Each row is followed by its group and then its class within the group.
151,-98,-292,212,-82,65,-93,148,-136,-64,-117,235,285,-114,-460,43,0,-77,-79,210,292,-76,-77,-357,-451,119,-186,0,358,-91,-257,110,-24,-114,-45,30,25,9,-73
A > Fz
0,-139,-749,-316,15,287,-213,31,56,201,-126,332,-158,300,-414,237,-192,18,326,139,397,321,-34,36,35,-398,-376,-311,-102,175,65,385,-32,130,22,106,53,313,-19
B > Zg
85,161,-6,-139,50,74,82,-57,30,-12,-199,7,119,-55,-331,-137,28,53,53,90,-37,-3,-203,-180,116,-110,-17,33,-466,-167,-79,407,19,171,163,-49,-62,13,42
B > FL
1,20,-10,-145,-43,-43,-102,-83,56,153,-34,39,-134,93,-310,111,-169,-164,152,68,-21,-80,19,-377,-52,-8,-121,61,-194,-213,-102,203,-21,136,44,-8,-102,-64,-139
B > FL
-44,44,-12,-141,-224,136,-94,106,111,71,-38,112,-14,254,-290,214,72,34,4,-668,-50,21,-71,50,161,-144,-320,-23,-324,-41,-37,217,168,141,180,-168,-9,44,-8
B > Zg
-14,-32,-86,-269,36,71,116,290,-57,37,-108,-41,-201,93,-79,36,135,2,39,141,-113,14,-252,-203,-356,-150,-265,104,-69,-401,-216,227,-14,220,53,-176,119,-19,61
B > FL
116,-166,-48,-328,-189,92,0,148,52,107,-284,103,-49,395,-83,143,-304,52,-52,144,-120,280,-103,159,-51,131,-122,72,29,434,30,182,180,-95,39,210,2,306,80
B > Zr
-119,45,87,-171,167,86,48,148,130,-114,-112,-48,-125,55,-254,195,-35,38,109,4,32,-24,-62,29,-11,-203,-269,-13,-263,-73,-113,114,106,104,141,-168,11,42,-84
B > FL
296,-81,-385,-142,-56,-19,117,-131,-95,-55,-160,347,470,120,-181,-1,-144,45,-134,343,-268,85,-239,-172,115,282,-8,-65,182,-108,150,278,52,-131,28,231,141,0,-11
A > CZ
-9,-362,-127,-57,-83,-100,-164,138,59,37,-254,345,177,228,62,295,-564,-118,-170,194,-98,222,-13,-47,367,257,-65,236,476,-83,140,-139,-68,-226,-6,-7,17,42,-93
A > Fz
83,-68,-42,-114,-68,24,-6,-137,29,-360,-191,287,195,220,-142,167,-454,-50,-92,238,-26,62,-2,-99,356,67,-101,-128,256,-96,129,178,-26,-28,64,32,49,132,-47
A > CZ
108,-227,-59,-250,-236,-75,-57,-118,57,59,-181,201,184,79,-81,155,-363,16,-35,285,-145,144,16,-80,184,115,74,51,183,86,99,6,76,-122,-186,260,-28,-14,-154
A > CZ
28,-67,-17,-206,-113,158,23,169,73,182,-109,3,-42,155,-422,25,-72,44,53,122,45,104,-187,-269,-62,-172,-354,13,-418,-81,-194,397,-17,98,99,-133,-93,186,54
B > FL
157,-105,-263,-42,-155,-82,60,111,-82,139,-303,-71,223,195,-57,263,-472,-157,-175,149,228,53,-41,-89,36,412,-136,247,167,152,30,-305,7,-247,-5,-79,39,-40,-69
A > Fz
28,-257,-89,84,-28,7,-18,56,-44,40,-74,267,225,231,-73,69,-90,70,-257,-138,112,168,15,203,216,114,-208,-153,272,81,54,-18,41,-125,-90,8,87,-13,5
A > ZM
-3,-165,17,-181,-256,76,13,749,17,10,-120,-23,-243,372,-252,344,-220,66,-6,457,-90,168,-134,-24,-7,-268,-368,-40,-185,56,-58,330,64,107,129,57,-31,278,-79
B > Zr
393,330,111,-195,70,331,143,-224,-296,-188,-163,410,247,-183,-92,-585,242,197,43,228,-303,32,-488,-63,353,-84,135,-109,-265,353,252,749,-46,100,365,205,-99,39,238
B > Zr
-28,-180,-155,-8,-194,45,-176,-82,127,-141,0,249,148,-7,-51,181,-323,-51,-28,120,-132,80,174,50,-117,-98,30,-35,383,69,6,-117,-85,-93,-66,85,85,-97,-236
A > ZM
-36,-186,-76,100,55,33,-76,-156,-8,-107,-112,246,266,69,749,83,-199,-45,-90,96,-46,107,-215,247,302,121,115,-65,420,89,145,-146,1,-86,18,99,138,-38,-27
A > ZM
48,-3,-115,-268,39,98,29,-6,212,282,-165,167,12,327,-135,128,-364,-23,-20,196,-137,123,-84,183,338,120,-184,127,-157,-11,93,205,92,26,27,149,-100,157,-145
B > Zr
48,88,141,-233,-159,114,136,10,78,146,-50,209,44,431,-379,210,-102,67,5,59,-86,114,-149,78,130,-264,-325,-256,-191,95,-25,460,153,217,147,-115,-15,114,-39
B > Zg
-3,-62,62,-141,-269,88,1,210,8,268,-255,113,-36,291,-301,144,-199,59,42,37,-14,149,-103,-44,144,-53,-276,101,-148,90,-75,238,256,113,-114,-30,10,75,-89
B > Zr
-5,15,-111,-198,-119,92,-39,59,-62,32,-34,-17,102,140,-463,205,4,86,-27,159,15,2,-101,-245,94,-130,-251,-228,-441,-256,-112,332,-43,106,112,-84,45,90,-18
B > FL
66,-18,167,-281,122,126,-108,25,-1,74,-144,112,-28,362,-40,73,-103,27,64,14,-106,6,-148,-36,70,-119,-102,-45,-244,-49,-37,298,-35,131,262,-52,-95,151,-2
B > FL
215,-118,-129,-58,-11,-70,147,22,-70,-140,-98,-67,135,257,-149,112,-161,-98,-244,228,-749,325,-103,114,219,163,-177,-178,136,-186,75,84,-1,-57,-20,39,17,118,114
A > ZM
-277,-322,-171,62,-153,-375,-95,73,275,-57,-91,-50,384,189,-101,500,-406,-109,-112,-154,-5,178,286,227,-18,53,-294,-246,353,-91,-95,-332,-10,-84,-82,-329,41,-13,-269
A > ZM
36,-90,27,-231,-49,195,-25,61,-16,136,-191,88,-39,333,-16,98,-155,-48,58,183,-213,140,-283,90,86,-277,-192,114,-168,-175,-28,375,50,150,-16,25,-68,124,-37
B > FL
-76,-269,-86,-87,-106,-274,-66,-201,141,-93,-157,213,124,95,-9,205,-278,-92,-74,73,-83,202,101,201,296,70,-62,-119,432,-93,185,-83,25,-119,-120,75,210,71,-83
A > ZM
284,-122,-204,-44,-74,-163,65,-170,26,-64,-255,269,282,67,-218,75,-206,-4,0,386,29,47,-32,-315,-196,372,69,86,351,-35,190,-11,-50,-265,-118,245,-10,-16,-124
A > Fz
137,-271,-59,-88,-226,-64,-61,154,-119,39,-153,371,299,237,-330,361,-460,-137,-71,288,204,77,13,-402,35,170,-146,-6,351,-16,-9,20,-57,-235,-28,53,245,-7,-149
A > Fz
-89,197,30,-95,-148,161,-46,89,101,214,24,52,-63,-22,-360,58,-85,77,36,107,-45,-9,194,-143,-174,-351,-196,-172,-215,-36,-151,209,-15,116,121,-126,64,9,7
B > Zg
190,-12,33,-323,-27,161,-110,141,32,13,-162,158,-79,286,-138,78,-153,-17,138,114,-16,102,-182,-116,96,-215,-217,44,-298,52,68,488,-38,237,170,-82,-55,527,118
B > FL
-26,-101,90,-231,-63,5,-18,68,219,147,-100,118,-119,162,-65,174,-250,-111,89,84,-190,142,-87,-190,101,-242,-297,-63,-440,-130,9,304,-40,-99,-25,-165,100,233,-91
B > FL
125,-37,19,-35,131,167,46,16,-251,-173,-137,313,22,134,-229,62,-7,111,2,199,-57,189,-347,-110,11,-60,-204,-207,117,-58,25,473,52,112,28,61,28,158,46
B > Zr
